Below is a small trained network, with its code and all its weights. Each question gives an input and a class and asks what happens when units are switched off, that is, made to give their printed mean instead of their output.

import numpy as np


def w(rows, s, z=0):
    codes = np.array(rows[::2]) - 128.0
    scale = np.full(codes.shape[1], s)
    scale[-1] = z or s
    return codes * scale


def f(y):
    return y / 2 * (1 + np.tanh(0.7978845608 * (y + 0.044715 * y**3)))


def log_softmax(a):
    a = a - a.max(-1, keepdims=True)
    return a - np.log(np.exp(a).sum(-1, keepdims=True))


def net(x, mask):
    res = np.array(x, float).reshape(1, 8) / 4 @ E
    y = f(res @ A[0][:, :-1].T + A[0][:, -1])
    res = res + np.where(mask, y, B[0][:, -1]) @ B[0][:, :-1]
    return log_softmax(res[-1] @ U[:, :-1].T + U[:, -1])


A, B = {}, {}
E = w([
[123,138,119,101,107,120,171,117,168],'x0',
[126,93,114,132,119,140,122,138,127],'x1',
[121,112,110,110,120,142,165,137,148],'x2',
[107,101,94,70,207,34,126,103,143],'x3',
[134,153,132,111,100,98,147,106,163],'x4',
[185,177,32,164,86,170,149,106,73],'x5',
[79,165,136,49,159,173,8,118,165],'x6',
[133,119,128,132,134,130,116,136,114],'x7',
],0.013)
A[0] = w([
[153,178,79,122,98,121,144,167,114,163],'n1',
[180,170,94,206,41,168,164,128,88,105],'n2',
[134,134,203,145,83,199,114,129,162,252],'n3',
[168,59,101,196,199,60,182,66,132,143],'n4',
[165,106,220,164,134,113,155,151,158,64],'n5',
[179,164,1,91,130,151,97,62,93,41],'n6',
],0.0093,0.0035)
B[0] = w([
[153,86,161,164,123,136,137,115,103,178],'n1',
[101,86,147,64,179,94,161,3,115,254],'n2',
[140,160,8,197,114,136,97,187,130,208],'n3',
[68,229,111,176,155,136,195,176,138,213],'n4',
[135,184,118,211,35,96,111,130,165,165],'n5',
[115,200,142,165,68,135,142,202,169,206],'n6',
],0.011,0.014)
U = w([
[175,168,103,160,32,145,157,161,65,165],'0',
[131,166,148,130,119,152,120,236,166,193],'1',
[138,47,189,11,224,112,102,2,132,6],'2',
],0.0083,0.0014)

Each question gives the input, the list of numbers given to net, and the class t.
The units are the neurons (one row each of A and B). Each row of codes is followed by its name. A weight is (code - 128) times the scale printed after its matrix; where a second scale follows, it is the last column's (A, B and U).
mask holds one flag per neuron, in row order. A switched-off neuron (its flag False) gives its mean, the last column of its row in B, instead of its output. The means were averaged over made-up inputs and are rounded, as every weight is.
A unit's drop is (log p(t) with every unit on - log p(t) with that unit switched off) / (log p(t) with every unit on - log p(t) with every unit switched off).
The circuit of an input: a set's keep is (log p(t) with only the set's units on - log p(t) with every unit switched off) / (log p(t) with every unit on - log p(t) with every unit switched off). Starting from all 6 units, units are removed one at a time, each time the one whose removal leaves the highest keep (on an exact tie, the one counted first), for as long as the keep stays at least 0.8.
units of the circuit, in order: the units of the circuit, biggest drop first
top k neurons: the k neurons with the biggest drops, biggest first
drop when u is switched off: that unit's drop, to one decimal
input [-2,-6,-8,7,-1,4,7,4], class 1: units of the circuit, in order : (n6)
input [-4,-8,2,6,6,7,1,-3], class 1: units of the circuit, in order : (n6; n2)
input [2,7,5,0,7,6,-5,4], class 2: top 2 neurons : (n2; n3)
input [2,2,-2,-4,-4,1,-3,-3], class 2: top 2 neurons : (n2; n6)
input [-6,-4,-8,4,-7,1,8,8], class 1: top 3 neurons : (n2; n6; n1)
input [3,7,4,3,-6,0,2,-8], class 2: top 2 neurons : (n3; n6)
input [8,0,-6,8,2,0,-2,4], class 1: top 2 neurons : (n2; n4)
input [0,6,2,-2,-4,8,-6,1], class 2: drop when n2 is switched off : 1.2
input [3,2,-7,-6,-7,3,-2,-7], class 2: drop when n2 is switched off : 0.8
input [-2,6,6,8,-1,7,4,-7], class 1: drop when n2 is switched off : 0.1
